[[134 130 124 128 134 127 130]
 [113 129 112 127 143 128 129]
 [128 127 120 134 145 124 124]
 [127 129 122 142 157 133 127]
 [122 128 117 129 143 119 130]
 [134 125 128 145 119 129 126]
 [135 126 137 142 130 134 128]]
->
[[134 130 124 128 134 127 130]
 [128 127 120 134 145 124 124]
 [122 128 117 129 143 119 130]
 [135 126 137 142 130 134 128]]

[[126 133 140 132 125 121 127 128 114 134 134]
 [114 138 121 135 126 128 128 129 120 129 118]
 [129 125 109 126 120 121 132 129 136 117 129]
 [133 124 130 131 115 128 133 126 112 130 136]
 [132 133 132 137 136 107 152 147 120 138 133]
 [120 109 127 138 116 128 139 136 134 110 122]
 [135 123 145 120 127 135 120 128 128 120 144]
 [123 123 131 141 102 109 143 141 114 114 118]]
->
[[126 133 140 132 125 121 127 128 114 134 134]
 [129 125 109 126 120 121 132 129 136 117 129]
 [132 133 132 137 136 107 152 147 120 138 133]
 [135 123 145 120 127 135 120 128 128 120 144]]

[[112 131 129 124 127 135 110 124 121]
 [143 125 123 124 119 134 129 117 127]
 [118 136 139 128 118 112 130 133 121]
 [118 119 125 136 144 123 128 116 128]
 [126 129 122 121 142 124 125 127 125]
 [121 127 120 145 138 134 120 129 119]
 [153 134 123 126 122 137 117 116 129]
 [134 121 130 125 125 120 123 131 113]]
->
[[112 131 129 124 127 135 110 124 121]
 [118 136 139 128 118 112 130 133 121]
 [126 129 122 121 142 124 125 127 125]
 [153 134 123 126 122 137 117 116 129]]

[[144 126 116 110]
 [143 130 129 140]
 [156 126 145 131]
 [140 141 122 110]
 [124 120 134 109]
 [109 107 144 133]
 [146 144 130 111]
 [145 112 108 105]]
->
[[144 126 116 110]
 [156 126 145 131]
 [124 120 134 109]
 [146 144 130 111]]

[[126 143 143 137 124 144 145 127 135 109 138]
 [107 145 139 119 133 149 127 142 138 125 133]]
->
[[126 143 143 137 124 144 145 127 135 109 138]]

[[125 131 121 129 130 138 126]
 [122 112 132 142 109 130 108]
 [114 139 158 124 129 129 128]
 [122 142 137 124 140 136 132]]
->
[[125 131 121 129 130 138 126]
 [114 139 158 124 129 129 128]]

[[133 119 123 103 128 130 121 135 124]
 [143 137 131 122 130 121 131 133 131]
 [127 149 134 128 137 126 135 114 110]
 [149 116 135 151 113 112 145 120 130]
 [145 118 129 112 104 127 126 119 142]
 [136 142 136 112 142 120 116 134 135]
 [130 114 118 117 109 126 112 138 132]
 [136 123 141 136 136 135 136 107 127]
 [131 134 114 117 120 138 110 119 140]]
->
[[133 119 123 103 128 130 121 135 124]
 [127 149 134 128 137 126 135 114 110]
 [145 118 129 112 104 127 126 119 142]
 [130 114 118 117 109 126 112 138 132]
 [131 134 114 117 120 138 110 119 140]]

[[139 151 140 128 144  98 118 132 119 131]
 [136 115 124 134 142 117 144 145 136 125]
 [135 116 125 134 139 119 138 142 134 127]
 [116 127 143 132 147 139 151 140 111 144]
 [122 114 132 142 143 135 103 140 127 136]
 [131 117 130 130 111 113 140 114 105 118]
 [122 146 116 111 111 145 131 116 145 115]
 [144 119 102 141 140 121 116 129 148 137]]
->
[[139 151 140 128 144  98 118 132 119 131]
 [135 116 125 134 139 119 138 142 134 127]
 [122 114 132 142 143 135 103 140 127 136]
 [122 146 116 111 111 145 131 116 145 115]]
---
[[113 154 122 143]
 [114 115 130 120]
 [130 113 140 133]
 [131 122 123 151]]
->
[[115 130]
 [113 140]]

[[146 130 128 139 120]
 [113 113 115 118 152]
 [134 156 130 151 122]
 [129 127 129 125 137]]
->
[[113 115]
 [156 130]]

[[130 116 148]
 [146 125 138]
 [137 149 128]
 [119 110 140]]
->
[[125 138]
 [149 128]]

[[133 129 131 128 115]
 [136 125 138 137 123]
 [128 140 147 136 121]
 [146 124 119 134 124]
 [132 144 119 105 127]]
->
[[125 138]
 [140 147]]

[[125 143 136]
 [121 132 144]
 [143 137 121]
 [132 112 101]
 [133 120 107]]
->
[[132 144]
 [137 121]]

[[112 157 122 150]
 [117 115 133 135]
 [137 136 133 128]]
->
[[115 133]
 [136 133]]
---
[[153 128 117 109 114 117 138 126 117 119 140 117 145 151]
 [126 148 105 124 112 112 131 138 122 117 137 130  99 140]
 [149 143 122 119 121 137 145 147 127 130 128 123 122 113]]
->
[[126 148 105 124 112 112 131 138 122 117 137 130  99 140]]

[[127 113 134 119 113 102  99 128 101]
 [141 137 141 120 144 131 108 145 108]
 [109 118 117 132 112 125 147 112 147]
 [116 123 121 130 113 126 143 116 144]
 [132 126 124 119 143 133 121 130 125]
 [118 110 136 129 114 102 114 131 116]]
->
[[141 137 141 120 144 131 108 145 108]
 [116 123 121 130 113 126 143 116 144]
 [118 110 136 129 114 102 114 131 116]]

[[121 124 119 112]
 [136 127 121 113]
 [133 135 120 147]
 [104 143 130 122]]
->
[[136 127 121 113]
 [104 143 130 122]]

[[137 111 109 123 123]
 [132 117  99 133 108]
 [128 137 147 124 145]]
->
[[132 117  99 133 108]]

[[124 105 151 130 104 124 131 132 102 117 125 136]
 [109 122 116 141 121 135 145 138 141 117 114 122]
 [110 113 136 135 121 121 114 145 117 118 116 136]
 [125 121 120 130 122 118 132 121 129 123 139 118]
 [122 144 118 124 144 133 125 133 138 130 109 127]
 [135 125 142 118 127 118 117 125 111 138 130 131]]
->
[[109 122 116 141 121 135 145 138 141 117 114 122]
 [125 121 120 130 122 118 132 121 129 123 139 118]
 [135 125 142 118 127 118 117 125 111 138 130 131]]

[[125 120 126 106 130 120 127 137 133 117 128 128 116 126 131 128]
 [125 125 121 116 131 117 127 133 129 116 126 133 127 138 133 126]
 [128 125 132 147 122 130 138 132 132 116 125 123 124 124 129 129]
 [133 120 131 119 125 126 142 124 122 131 132 107 126 111 118 120]
 [133 125 129 118 128 122 133 128 133 135 124 118 132 120 127 124]
 [138 134 131 121 133 119 135 128 132 137 130 141 126 128 131 130]]
->
[[125 125 121 116 131 117 127 133 129 116 126 133 127 138 133 126]
 [133 120 131 119 125 126 142 124 122 131 132 107 126 111 118 120]
 [138 134 131 121 133 119 135 128 132 137 130 141 126 128 131 130]]
